Small tables with named rows and columns. After each table, cells are looked up by row and column.

fuvek:
,rif,nikapo,lir,nidir,gat,kov,vev,niv,medot
nef,-0.856,-2.751,5.207,1.597,9.185,-0.056,-3.002,7.659,1.723
luk,-1.841,-3.302,4.921,0.528,7.742,1.568,-4.622,6.107,2.716
badaled,3.872,2.709,-3.819,-5.568,-2.589,-2.436,-1.787,2.159,0.867

badaled, nidir: -5.568
nef, rif: -0.856
luk, medot: 2.716
badaled, vev: -1.787
badaled, medot: 0.867
luk, lir: 4.921
badaled, nikapo: 2.709
nef, medot: 1.723
badaled, gat: -2.589
luk, gat: 7.742
nef, vev: -3.002
badaled, rif: 3.872
luk, nikapo: -3.302
luk, vev: -4.622
Which row has the largest kov? luk

Table tumefe
,rak,datureg,deno
lotal,3467,3091,3323
raf,4349,5128,1965
kogebe,7606,2348,3163
det,4277,3986,2417
doz,3025,2506,2416
likin,2780,4209,3213
veso,3145,3406,3087
zates,3122,3449,3304
mek,6566,2226,5387
bog,6500,2428,7539
zovopi,3024,3368,3132

datureg of raf = 5128
deno of lotal = 3323
deno of kogebe = 3163
datureg of kogebe = 2348
rak of det = 4277
deno of zates = 3304
Which row has the largest deno? bog

bok
fields: sobob, peb, labimam
bogo: [209, 135, 148]
perida: [74, 112, 19]
sudezet: [75, 149, 126]
kasume: [204, 153, 183]
revepe: [177, 135, 133]
nazu: [218, 109, 60]
gobedo: [192, 116, 68]
manuz: [103, 114, 29]
vure: [83, 157, 153]

sobob of manuz is 103
peb of revepe is 135
peb of vure is 157
sobob of gobedo is 192
sobob of bogo is 209
labimam of vure is 153
peb of bogo is 135
Which row has the largest sobob? nazu

meve:
cols = namosas, ful, fubi, mulen, mir
vez: [397, 573, 557, 705, 605]
larutu: [459, 143, 666, 147, 423]
kol: [495, 435, 464, 650, 552]
tuliruz: [556, 466, 477, 415, 365]
gevo: [375, 371, 490, 495, 496]
rir: [443, 451, 470, 467, 472]
kiz: [445, 451, 459, 461, 495]
nake: [406, 280, 471, 235, 697]
ribuf: [355, 325, 232, 308, 925]
kuge: [427, 438, 430, 487, 436]
rubu: [544, 514, 415, 464, 389]
lak: [651, 689, 423, 607, 381]
dulo: [266, 282, 444, 416, 461]

ribuf, mulen: 308
rir, mulen: 467
kiz, fubi: 459
tuliruz, namosas: 556
dulo, mir: 461
tuliruz, mulen: 415

zik:
	ziko	bigok	tetupip	nozit
dugas	0.1	0.2	0.6	0.7
fuli	0.1	0.3	0.5	0.7
taze	0.1	0.3	0.5	0.7
lokif	0.4	0.9	0.4	0.7
sukupab	0.5	1.0	0.3	0.7
golok	0.5	0.9	0.4	0.7
mev	0.4	0.9	0.3	0.7
nikor	0.4	0.9	0.3	0.7
boki	0.4	0.9	0.3	0.7
pamo	0.8	0.4	0.9	0.7
bevunap	0.5	0.9	0.3	0.7

bevunap, ziko: 0.5
nikor, ziko: 0.4
bevunap, tetupip: 0.3
nikor, bigok: 0.9
boki, nozit: 0.7
lokif, ziko: 0.4
lokif, nozit: 0.7
dugas, ziko: 0.1
pamo, nozit: 0.7
mev, bigok: 0.9
nikor, nozit: 0.7
golok, ziko: 0.5
pamo, ziko: 0.8
mev, ziko: 0.4
taze, nozit: 0.7
sukupab, tetupip: 0.3
boki, tetupip: 0.3
fuli, tetupip: 0.5
boki, bigok: 0.9

gotama:
cols = zaz, dadi, paro, lozikad, bebisus, vek, mak
ruruk: [66, 185, 125, 108, 46, 93, 86]
vum: [152, 111, 105, 65, 106, 87, 94]
mes: [92, 120, 45, 92, 170, 96, 84]
resiki: [146, 46, 58, 113, 152, 103, 89]
nikod: [68, 115, 122, 75, 209, 97, 85]
sifod: [101, 160, 124, 84, 151, 129, 90]
nameted: [133, 208, 119, 115, 77, 90, 96]

What is the mak of nameted in gotama?
96
What is the mak of mes in gotama?
84
What is the zaz of resiki in gotama?
146
What is the zaz of ruruk in gotama?
66
What is the mak of resiki in gotama?
89
What is the paro of nameted in gotama?
119
What is the bebisus of resiki in gotama?
152
What is the dadi of vum in gotama?
111
What is the mak of vum in gotama?
94
What is the bebisus of vum in gotama?
106
What is the dadi of nameted in gotama?
208
What is the mak of nikod in gotama?
85
What is the zaz of nikod in gotama?
68
What is the paro of resiki in gotama?
58
What is the vek of nameted in gotama?
90
What is the dadi of sifod in gotama?
160
What is the zaz of sifod in gotama?
101

